The nodes form a tree under base. A name lists the branches taken from the top; the branches are ^ $ @ % & !. The symbol ~ goes to the parent.

Each row, then its node:
(-20.6, -13.8, 32.0, 4.9, 9.4, -31.7, -16.9, -20.6, 66.5, -2.9, 19.0, 28.0, 8.2, 94.2, -29.3, -87.3, -9.3, -14.1, -10.9, -64.8, 11.2, -65.1, -19.3, -4.8, -5.0, -82.3, -13.4, -60.3, -33.8, 24.1, 22.2, -85.8, 45.6, 46.5, 0.2, -46.4, -67.5, 62.9, -8.1, -12.5, 63.2, -42.1, -75.8, -77.7, -35.9, -12.4, 40.8, -53.5, -1.9, -50.3, -11.3, -15.5, -6.3, -24.7, 62.2, 79.7, 10.0, -24.0, 30.2, -71.6, -8.7, -68.9, 17.9, -67.1, 27.3, -8.0, -60.4, -103.4, 8.9, 37.2, -36.3, -28.0, -61.5, -31.8, 13.9, 14.7, -22.8, 38.7, 40.4, 15.5, -35.9, 74.9, 41.2, -2.0, -19.1, -39.6, 75.7, -9.3, 10.0, -9.0, -17.3, 34.8, -60.4, 40.2, 54.1, -44.0, 34.5, -4.8, -0.1, -61.0, 43.1, 17.5, 18.0, -36.6, -9.7, -17.2, 2.9, 42.1, 2.9, 8.1, 16.2, 23.8, -34.7, 20.9, 2.6, -85.0, 24.3, -8.3, -53.4, -25.8, -32.1, 50.7, 41.5, 57.6, 8.1, -25.4, -75.3)
node: $.$
(36.3, 71.8, -19.9, 40.9, 3.6, 28.0, 29.5, 48.2, 43.2, 70.5, -14.8, 13.9, -56.3, -46.7, 58.0, 3.3, -16.0, -7.7, -14.4, -0.8, -59.0, -73.4, -72.6, -14.9, 30.1, 43.5, 1.0, -67.0, 51.7, -77.9, -75.0, 83.5, -37.0, -64.4, 33.4, 47.6, -4.9, -10.7, 12.3, -56.7, 26.9, -20.7, -40.8, -34.8, 21.0, 22.4, 38.9, -60.5, -5.8, 43.5, 19.6, -88.4, 28.0, -25.4, -91.2, -0.8, 0.0, -5.5, -34.8, -25.1, 8.6, 56.6, 22.9, -19.9, -17.4, -29.2, 43.1, 65.3, 28.2, -44.2, -19.5, 71.3, 37.2, 36.5, -23.7, -40.7, -1.7, 46.6, -69.7, 49.1, 8.3, -5.4, 68.9, 25.2, -7.2, 18.1, 14.0, -0.8, -25.9, -14.5, 1.6, 8.5, 41.1, 58.8, 35.4, -26.5, -45.9, -51.2, 115.7, 40.4, -55.1, 10.2, 47.3, 13.9, 41.5, 79.2, 53.3, 29.0, -15.7, 32.2, -6.5, 54.2, -19.8, -15.9, -38.0, 31.1, 12.5, -10.0, 112.5, 57.2, 5.8, -32.0, -1.0, -52.4, 9.1, -32.1, 120.7)
node: @
(-26.2, -70.7, 6.5, -19.0, 78.1, 96.8, 70.3, 35.5, -16.0, 3.3, 91.9, -20.6, -16.2, 19.1, -64.7, -61.9, 34.4, -34.3, -58.1, -28.8, 0.0, -18.8, -45.1, 18.7, -8.0, -38.2, -77.5, -51.9, -56.1, 62.5, 101.9, -20.4, 99.6, 65.1, -40.1, -36.0, -11.3, 31.9, -19.0, 1.5, 17.3, 2.3, 51.0, 25.3, -47.7, 15.0, -41.8, 49.7, -5.5, 17.3, -25.3, -9.5, 28.2, 25.8, 89.0, -9.5, 11.7, 6.8, 27.1, -11.1, -26.4, -20.0, -56.8, -63.9, -14.1, 6.0, -11.6, -127.8, -32.8, 26.9, 41.6, -8.1, 17.6, -53.0, 27.3, -5.2, -33.5, 17.4, -6.6, 42.3, -92.3, 4.8, 2.4, -2.6, -55.0, -26.0, -66.3, -3.3, 63.8, -26.7, 22.8, 25.9, -10.6, 52.1, 6.3, 15.6, 15.3, 26.0, 1.9, -58.9, 45.7, -7.5, -28.1, 20.2, 36.7, 7.1, 23.0, 6.2, 59.8, -21.6, 12.8, -29.1, 16.4, 10.9, -54.2, -11.8, 26.1, -84.4, -49.5, -42.6, 7.3, 51.7, -18.8, 14.7, 26.2, -60.2, -90.3)
node: $.@
(-18.0, 67.2, 25.1, -15.7, -52.7, -52.2, -33.5, -32.9, -19.0, 28.1, -40.9, -14.5, 46.1, -32.0, -2.4, 18.2, -0.3, 9.8, 25.5, 44.2, 10.2, 0.5, 43.0, -21.0, -79.2, 29.2, -15.9, -1.4, -37.2, -61.1, 2.5, -1.5, 26.1, 89.5, -60.8, 45.4, -19.9, -70.0, -59.0, -39.2, -63.2, 47.3, 95.2, 3.1, -12.1, -42.6, -45.2, 94.3, 40.4, 51.0, 3.5, 7.7, -16.6, -43.4, -56.0, -39.3, -29.3, -5.6, -42.0, 94.5, 35.1, 64.8, -13.4, 55.2, 31.7, 11.8, -27.5, -11.5, -84.7, -4.6, 59.7, 8.6, 39.4, -64.4, -3.5, -17.6, 28.9, 0.2, -35.0, -20.5, 98.1, -42.1, -33.1, -41.6, 18.1, 19.6, -59.3, -39.4, 67.6, 42.3, -7.1, -10.7, 9.4, -17.3, 43.9, 6.1, -5.1, 43.9, 1.1, 98.1, -13.0, 6.2, -91.6, -60.0, 54.1, -12.9, -36.2, -51.8, -53.7, 3.9, 29.4, -24.0, -23.1, -21.4, -38.1, 46.1, -19.4, 31.3, -29.2, -31.9, 34.4, -12.0, 11.8, -22.5, -19.3, -44.8, -40.6)
node: &.@
(-88.2, -32.8, 44.4, -9.2, -16.7, 27.0, 1.0, 3.1, -7.4, -82.9, -48.4, 96.9, -25.1, -26.6, 1.7, 40.7, 24.7, 52.5, -6.4, 29.3, 7.3, 45.2, -29.6, 103.3, 4.3, 18.4, 17.7, 37.5, -10.8, 23.7, 24.0, 23.7, -40.7, -40.4, 44.6, 57.6, -4.0, 22.2, -2.4, 40.9, -52.3, 69.1, 3.5, 79.7, 23.4, 8.0, 6.3, 21.3, 11.0, -33.2, -98.6, 25.3, 51.5, 62.3, -2.4, -30.4, -39.2, -5.8, 38.4, -15.9, 8.5, -44.2, -28.3, -15.7, 59.2, -13.0, 55.4, 18.9, 43.4, -34.9, 10.0, -24.7, -17.7, 5.7, -45.9, -10.5, 15.3, -21.2, 61.1, -29.5, 0.3, 43.5, -10.5, 55.0, 94.2, 12.9, 59.6, -0.1, -48.0, 10.0, 75.9, -3.6, -36.2, -0.8, -57.8, 67.4, -22.8, 39.5, -16.3, 8.9, 48.9, 54.5, 31.4, -41.8, 12.3, -17.5, -11.2, -2.1, 31.1, -65.1, -31.4, -35.1, 7.5, -41.9, 15.0, 24.8, 2.1, -31.6, -92.0, 17.5, -56.4, 0.4, 39.6, 80.9, -16.2, -0.7, -4.3)
node: ^
(19.1, -52.5, -46.0, -48.2, -9.2, -76.9, -1.7, 21.8, -75.2, -36.3, -50.7, 29.6, 3.6, 13.0, -53.9, -23.2, 37.3, 2.2, 1.9, 33.4, 13.0, -31.7, 44.7, -27.5, 19.7, -20.7, -6.3, -29.3, 21.2, 72.3, 2.6, 37.2, 19.1, 12.1, 37.4, -6.8, 1.9, -46.5, -14.1, 42.5, 11.0, -60.1, -60.9, -65.9, 9.6, -39.5, 44.9, -23.4, 27.0, -44.0, 37.3, 66.1, -24.3, 82.0, 15.1, -29.9, -13.3, 22.8, 47.9, -19.6, -3.8, 2.5, -34.5, -65.5, -5.3, 30.7, -54.0, -13.7, -3.6, 4.0, -3.9, -13.5, -73.4, 61.3, 102.1, -4.9, -11.7, -3.3, 49.4, 29.0, -13.8, -46.9, -44.0, 3.5, -35.0, -58.8, 45.5, -38.3, 32.9, 46.8, -13.5, -19.2, 78.9, -100.4, -5.2, -41.5, 64.6, 69.4, -8.6, -47.3, 39.1, 17.7, 12.6, 40.3, -11.1, -15.9, 24.7, 27.5, -57.9, 65.6, 14.1, -43.9, -29.2, 108.5, 26.5, -15.3, 72.8, 96.4, -41.8, -20.2, 36.0, 26.4, -20.3, 74.3, 58.8, 31.2, -33.6)
node: !.$
(22.0, 34.9, -25.5, 55.6, -13.4, 54.2, 20.4, -23.8, 23.0, 44.4, 8.2, 1.5, -60.0, -60.1, 25.3, 7.3, 0.6, -31.3, -12.0, 49.6, -80.5, -70.6, -43.0, 3.3, 58.5, 65.0, -2.9, -75.2, 51.4, -17.6, -51.8, 68.3, -75.2, -45.9, 2.7, 19.6, -40.0, 13.1, 11.6, -49.6, 19.5, 7.0, -87.1, -30.8, -4.8, 22.3, -16.8, -60.6, -3.8, 20.1, 31.2, -56.3, -14.3, -44.3, -72.7, -21.1, 45.9, 8.1, -108.0, 31.9, -7.8, 39.5, 21.8, -28.9, -36.0, -27.2, 23.7, 43.4, 36.3, -44.6, -49.4, 75.1, -1.4, 34.6, -33.1, -6.0, -21.3, 25.3, -38.7, 11.5, 27.4, -6.5, 20.3, 12.9, -16.5, 83.1, -0.3, 23.4, -35.9, -1.2, -28.2, -23.3, 26.5, 24.2, -23.9, -18.9, -71.0, -18.3, 53.8, 1.2, -84.7, -11.4, 62.2, 74.1, 14.4, 0.8, 11.9, 6.6, -34.8, 1.4, 16.3, 20.3, -33.2, 27.5, -7.8, 58.4, -17.6, 26.2, 83.5, 54.5, 31.3, -42.9, -13.1, -67.9, 12.0, -32.4, 150.2)
node: @

From each start, follow one symbol. Which node do you reach?
Answers are names.
---
(-2.2, 73.9, -18.4, 40.1, 37.8, 7.8, -37.1, 85.9, -8.6, 3.8, 25.7, -21.5, -23.6, -2.2, 49.7, 47.7, -24.0, -19.5, -10.6, 74.5, 15.2, -71.0, -2.4, -63.1, 34.0, 79.3, 5.5, -14.7, -2.8, -28.9, -20.4, 117.4, 30.2, -20.0, 5.4, -14.0, -41.9, 39.5, -5.0, -43.6, 8.3, -35.4, -21.4, -23.8, 24.3, 12.2, -11.5, -19.3, -22.8, 15.0, 39.9, -94.6, 26.2, -22.5, -76.0, 22.8, -41.1, 10.6, -95.6, 18.4, 55.0, 22.0, 82.9, 8.7, -20.6, 42.5, 23.8, 73.0, 10.1, -37.1, 38.5, -0.3, -3.3, -2.1, -51.2, -3.2, 14.1, 24.9, -67.5, 81.5, 11.4, -14.6, 9.4, 10.8, -19.8, 20.4, -13.6, -4.3, -47.4, -28.9, -74.8, 8.3, 37.5, 41.4, 23.3, 8.4, -13.7, -75.2, 21.2, -41.0, 23.5, 11.7, 18.6, -20.3, -57.8, -22.5, 34.0, 33.0, 7.1, 32.5, 22.0, 45.2, 31.7, 21.0, 56.9, 47.3, 23.7, 14.7, 89.9, -5.8, 32.9, -48.0, -13.5, -36.0, -2.3, -32.8, 158.6)
~ @
---
(-23.2, -60.2, 66.5, -22.0, 18.8, 9.4, 22.5, 16.1, 82.4, 38.2, 41.1, -14.5, 23.2, 87.7, -47.3, -52.5, -6.9, -54.9, 1.4, -26.6, -58.2, 32.3, -42.2, -14.7, -25.1, -57.4, -28.3, -53.3, -47.0, 27.2, 74.3, -69.2, 63.6, 25.0, 60.7, -4.3, -10.3, 87.9, 4.0, -49.0, -20.9, -35.0, -8.7, -7.2, -18.0, 37.5, -2.4, 87.3, -6.2, -52.7, -44.2, 4.2, 13.8, -15.9, 101.6, 29.5, 53.2, 12.2, 131.4, -42.8, -7.9, -16.4, -30.7, -25.8, -1.8, -44.0, -37.1, -34.9, 41.8, 22.2, 8.5, 22.5, -39.6, -83.6, 37.8, 1.8, -70.8, -16.0, -25.1, 71.5, -94.8, -0.9, 36.0, 9.8, -60.5, 8.5, -41.4, 65.1, 40.2, -54.0, -10.4, 2.5, 18.1, 48.5, -25.7, -41.6, 62.7, -42.5, 0.6, -25.5, 50.7, -16.4, 19.3, -8.3, 2.3, -2.5, 24.7, -24.3, 85.0, -72.8, 36.0, 48.0, -18.2, 4.2, -1.8, -28.5, -19.0, -74.7, -38.4, -35.9, -52.9, 35.8, 40.7, -36.8, 20.6, 35.6, -39.8)
$ $.$
---
(6.7, 82.4, -2.6, -51.6, -20.4, 4.5, -10.8, -29.2, -4.9, 21.4, 15.1, 54.8, -23.4, -29.5, 16.5, -56.0, -42.9, 7.1, -32.9, 54.2, -3.1, -80.2, -23.2, -7.2, -6.9, -6.9, -0.7, -72.0, 29.7, 0.7, -27.4, 29.8, -60.3, -4.3, -5.1, -56.0, -74.3, -17.0, 10.2, -6.0, 71.9, -45.9, -73.0, -69.3, -2.5, -0.8, 28.9, -70.7, 17.5, -1.6, 36.4, -11.6, -32.2, -18.7, -95.2, 24.2, 16.4, -9.4, -99.4, -30.1, -2.0, 24.5, 59.6, -24.5, -59.7, -7.0, -1.0, 115.1, -11.0, 19.2, -59.6, -14.4, 20.5, 70.8, 30.7, -40.2, 24.3, 63.4, -49.9, 33.0, -2.9, 33.0, 47.8, -18.2, 37.2, -9.3, 24.9, -78.0, -69.4, -18.5, 2.2, 53.9, -28.0, -67.8, 46.9, -56.4, 0.4, 19.2, 40.1, -19.9, -102.6, -20.9, 66.1, 52.9, -64.3, 13.4, 25.6, 24.9, 19.3, -1.1, 5.9, 29.1, -92.1, 92.6, 41.9, -29.2, 37.9, 107.8, 49.1, 40.0, 63.9, 32.7, 26.1, 23.7, -25.2, 3.5, 162.3)
~ @
---
(32.8, -51.3, 47.7, -19.2, -9.9, 0.9, -33.5, 31.6, 30.8, 49.7, 34.6, -24.5, -24.5, 92.7, -19.4, -65.0, 15.5, -30.7, -5.7, -26.2, -44.3, -21.3, -46.6, 15.3, 2.9, -30.1, -28.3, -63.0, -46.4, 39.3, 47.3, -76.5, 20.5, -16.7, 42.9, -15.6, 20.0, 65.1, 15.6, -30.9, 10.5, -27.2, -15.1, 2.5, -24.8, 56.1, -22.5, 26.8, -23.6, -39.2, -7.8, -27.0, 18.6, -43.4, 96.6, -10.2, 29.9, -18.3, 84.7, 3.5, -41.5, -49.1, -37.0, -7.7, 9.3, -36.6, -30.3, -82.2, 13.5, 5.0, -48.2, 33.5, 6.1, -91.1, 11.4, -28.9, -57.8, -17.2, 28.5, 35.8, -85.4, 81.1, -13.7, -12.2, -49.0, 27.8, -31.0, 70.1, 2.6, -22.6, -13.7, -2.3, -13.2, 84.4, -4.4, -38.3, 0.7, -37.8, 3.8, -70.1, 58.3, -13.3, 56.2, 24.4, 7.2, -14.1, 40.4, 16.8, 17.4, -0.8, 34.6, 2.1, 48.7, -48.0, 32.5, -54.0, -5.6, -83.5, -54.6, -27.7, -90.6, 7.5, 35.7, -19.9, 25.9, 29.8, -82.3)
@ $.@
---
(29.4, 43.4, -26.0, 46.8, -21.8, 57.2, 32.6, 2.6, 54.1, 33.9, 46.4, -34.9, 2.7, -19.9, 46.9, 24.7, -14.6, -22.2, -8.1, 36.5, -59.1, 24.8, -21.4, -30.4, 39.5, 40.3, 23.6, 2.9, 33.0, 5.8, -42.3, 48.5, -58.3, -56.0, -45.3, -33.8, -40.4, -17.7, 50.9, -29.9, 83.7, -10.0, 4.3, -3.7, 59.7, 41.7, -17.7, -67.7, -16.3, -32.3, 32.0, -36.9, -13.6, -71.8, -66.1, -53.6, 2.4, 17.3, -62.6, 8.6, -48.5, -17.6, -31.3, -79.8, -38.7, -45.8, -14.1, 32.6, -2.8, -29.8, -7.4, -25.7, -8.0, 26.3, -55.3, -56.1, -26.3, -10.6, -58.5, 36.7, -47.4, 27.8, 18.7, -15.4, 23.0, 17.8, 17.8, -10.7, -16.5, 1.6, 44.4, 19.1, -3.9, 23.7, -31.9, -13.3, -31.5, -28.8, 0.3, 45.7, -47.8, -2.6, 27.5, 82.7, 24.4, 45.1, 18.3, -38.0, -25.8, 20.8, -74.8, 47.6, -9.6, 48.2, 42.0, -0.8, 59.3, 50.8, 67.1, 6.9, 48.2, -23.3, -44.6, -75.0, -16.4, -34.6, 94.3)
~ @
---
(46.9, 69.8, 14.0, 44.4, -14.1, 30.4, -34.1, 21.3, -22.6, 1.5, 42.7, -31.5, -55.4, -15.9, -3.7, 26.1, 8.4, -21.1, -4.6, -15.0, -1.2, -91.1, -11.3, -58.4, 60.3, 2.8, -9.5, -8.9, 49.4, -22.5, -66.5, 25.3, -70.8, -76.8, 41.4, -27.6, -10.4, 26.1, 98.2, 48.9, 56.1, 2.0, -105.3, -20.7, 2.0, 34.7, -28.3, -128.0, -53.1, 41.7, 8.4, -30.2, 24.8, -17.7, -59.3, 47.3, 69.2, 24.2, -70.6, 37.3, -14.4, -12.7, 66.2, -0.8, 24.0, 24.7, 35.5, 53.2, 72.4, 50.6, 8.8, 67.0, 66.9, 40.3, 25.1, -21.1, 34.9, 25.9, -91.9, -28.7, 57.8, -7.5, 40.4, -1.6, -35.8, 9.6, -65.9, -13.6, -43.5, -20.5, -64.8, -14.6, 54.2, 47.8, -18.5, 4.3, -59.6, -41.8, -33.1, -40.3, -51.8, -22.5, 35.9, 36.8, -12.6, 32.1, 49.3, 35.9, 46.9, -35.4, 15.5, 27.2, -37.9, 29.6, -17.5, 19.2, -52.0, 15.6, 72.6, 67.2, -13.3, -30.4, -67.7, -100.2, -24.3, -21.9, 69.6)
~ @
---
(-95.3, -31.4, 4.4, -17.2, 0.4, 67.9, 1.7, -12.8, -93.8, -22.6, -52.4, 108.2, -8.6, -51.8, -16.0, 21.1, -17.6, -5.1, -77.5, 57.2, 45.4, 62.0, -0.1, 119.1, -65.1, 38.8, 7.4, 27.0, -5.4, -9.3, 34.7, -22.5, -3.4, 47.7, -56.5, 53.3, 25.8, -12.4, -50.0, 51.2, -31.7, -16.2, -19.8, 49.8, -39.3, -17.2, 31.3, 8.7, 8.7, 3.5, -62.0, 27.7, 46.2, 20.0, -15.7, -31.4, -5.2, -13.6, 34.1, 43.1, 47.8, -66.2, -38.4, 12.7, 8.4, 37.0, 70.2, -17.2, -34.1, -60.8, -3.2, -19.9, 37.6, 36.9, -9.6, -15.0, 59.8, 0.1, -28.6, -31.1, 12.8, -12.2, -29.3, 74.9, 75.6, -8.5, -10.1, 7.8, -46.6, 30.9, 13.0, -21.6, -21.8, -14.9, -24.7, 84.6, 7.0, 88.1, 29.7, 90.4, -12.4, 53.8, -60.5, 3.3, 63.6, -34.3, -9.8, 37.1, -7.2, 21.8, -37.2, -54.7, -18.3, -15.7, -66.1, 117.0, 42.3, -39.3, -117.0, 35.0, -49.8, -7.4, 10.2, 67.0, 7.0, -38.9, -42.6)
~ ^
---
(-2.4, 91.7, -19.8, 56.1, -24.9, 61.6, 5.5, 21.9, -10.7, 47.1, -3.4, -19.3, 51.8, -55.7, 17.5, -14.1, -67.8, -11.9, -29.0, 60.3, -5.8, -69.0, -54.9, -13.5, 1.6, 66.8, -9.3, 24.1, 9.0, -101.2, 35.9, 68.3, -17.3, 9.2, -30.6, 16.4, -33.9, -46.1, -19.7, -36.8, 30.0, -25.3, -6.7, -30.9, -32.2, 41.6, 43.0, -19.4, 61.5, 16.5, 54.4, -43.5, -1.7, -48.5, -64.4, -66.8, 30.8, 33.6, -15.5, 37.0, 17.6, 54.3, -2.1, -49.5, -29.7, 16.4, 8.9, 24.4, -20.0, -70.4, -18.0, 39.0, 81.1, 2.8, -19.5, -27.6, -11.4, 59.6, -66.3, 55.1, 18.6, -3.8, -7.2, 49.0, -1.8, 8.1, -51.7, 30.6, 7.2, -0.4, -12.1, 70.7, 26.6, 6.2, 25.1, 26.0, -43.8, -5.4, 78.0, 9.9, -57.3, 58.2, 7.2, 52.4, 13.1, 76.6, -2.7, 17.4, 14.4, 6.2, 6.6, -5.8, -36.6, 41.8, -41.0, 71.0, 44.1, 6.9, 22.1, 18.7, 37.2, 7.3, -27.4, -54.3, -27.9, -76.8, 69.4)
~ @
---
(53.6, 42.6, -28.8, 9.8, -28.6, 76.7, -5.2, 29.2, 72.5, 20.7, 49.0, -76.4, 42.7, 10.6, 22.1, 63.1, -43.5, -4.6, 48.4, 58.9, -37.6, -20.0, -42.9, -56.5, 33.9, 51.2, 57.5, -23.0, -25.0, -13.5, -88.4, 20.2, -48.4, -89.1, -42.7, 45.2, -46.2, -45.1, 17.3, -5.2, 79.6, 23.3, 24.5, 16.3, 53.0, 32.4, 17.6, -44.8, 26.1, -12.3, 24.5, -31.5, -14.5, -45.0, -20.7, -36.7, -27.0, 13.5, -70.7, 19.4, -92.0, 27.2, -2.2, -100.1, -55.2, -43.4, 19.9, 35.0, -9.3, -21.2, -34.0, -19.5, 24.3, 58.5, -31.5, -48.6, -26.0, 15.9, -54.7, 17.3, 20.3, 13.1, 38.7, -24.5, 11.7, -8.5, -9.9, -40.1, -21.9, -30.4, -10.9, -10.3, -21.6, 10.4, -20.3, -10.0, -23.6, -60.8, 16.1, 66.6, -33.1, -3.0, 35.9, 67.4, 5.6, 19.9, -38.4, -48.4, 8.2, 57.6, -55.1, 37.0, 51.8, 58.4, 28.8, 27.9, 52.1, 43.9, 73.9, -18.1, 70.6, -21.1, -12.8, -97.9, 28.7, -18.5, 88.5)
~ @
---
(6.0, -100.0, 51.1, -33.0, -12.6, 18.3, 9.7, -4.1, 31.3, 16.3, 43.8, -14.1, 17.1, 51.5, -21.2, -53.9, 12.6, 10.1, -2.1, -15.5, -70.0, -7.6, -43.9, -12.1, 7.7, -64.7, -52.8, -5.3, -97.2, 66.3, -2.7, -66.8, 68.6, 12.5, 50.4, -32.3, 11.7, 22.4, 17.6, -17.0, -7.6, 2.0, -20.6, 13.1, -38.6, 49.2, 4.5, 46.4, -16.7, -13.5, -0.1, -19.7, 14.6, -30.5, 109.6, -23.9, 44.8, 18.1, 73.5, -36.5, -31.6, -23.8, -62.1, -41.0, -24.9, -30.4, -23.1, -98.2, 38.8, 29.3, -14.2, 16.3, 12.2, -64.3, 54.1, -14.5, -39.5, -25.8, -9.3, 33.6, -79.4, 6.7, 51.8, -25.9, -61.7, 11.0, -31.0, 6.5, 18.0, -61.7, -9.1, 1.8, -11.2, 55.8, -14.8, 7.5, 59.2, -64.3, -10.3, -26.4, 18.0, -26.2, 29.2, 1.0, -30.6, -6.9, 72.3, 11.1, 37.1, -63.2, 41.4, 10.0, 36.2, -24.2, -26.9, -38.3, -60.2, -73.3, -37.9, -29.1, 0.5, 36.7, -14.3, 0.3, 64.1, 34.6, -100.6)
@ $.@
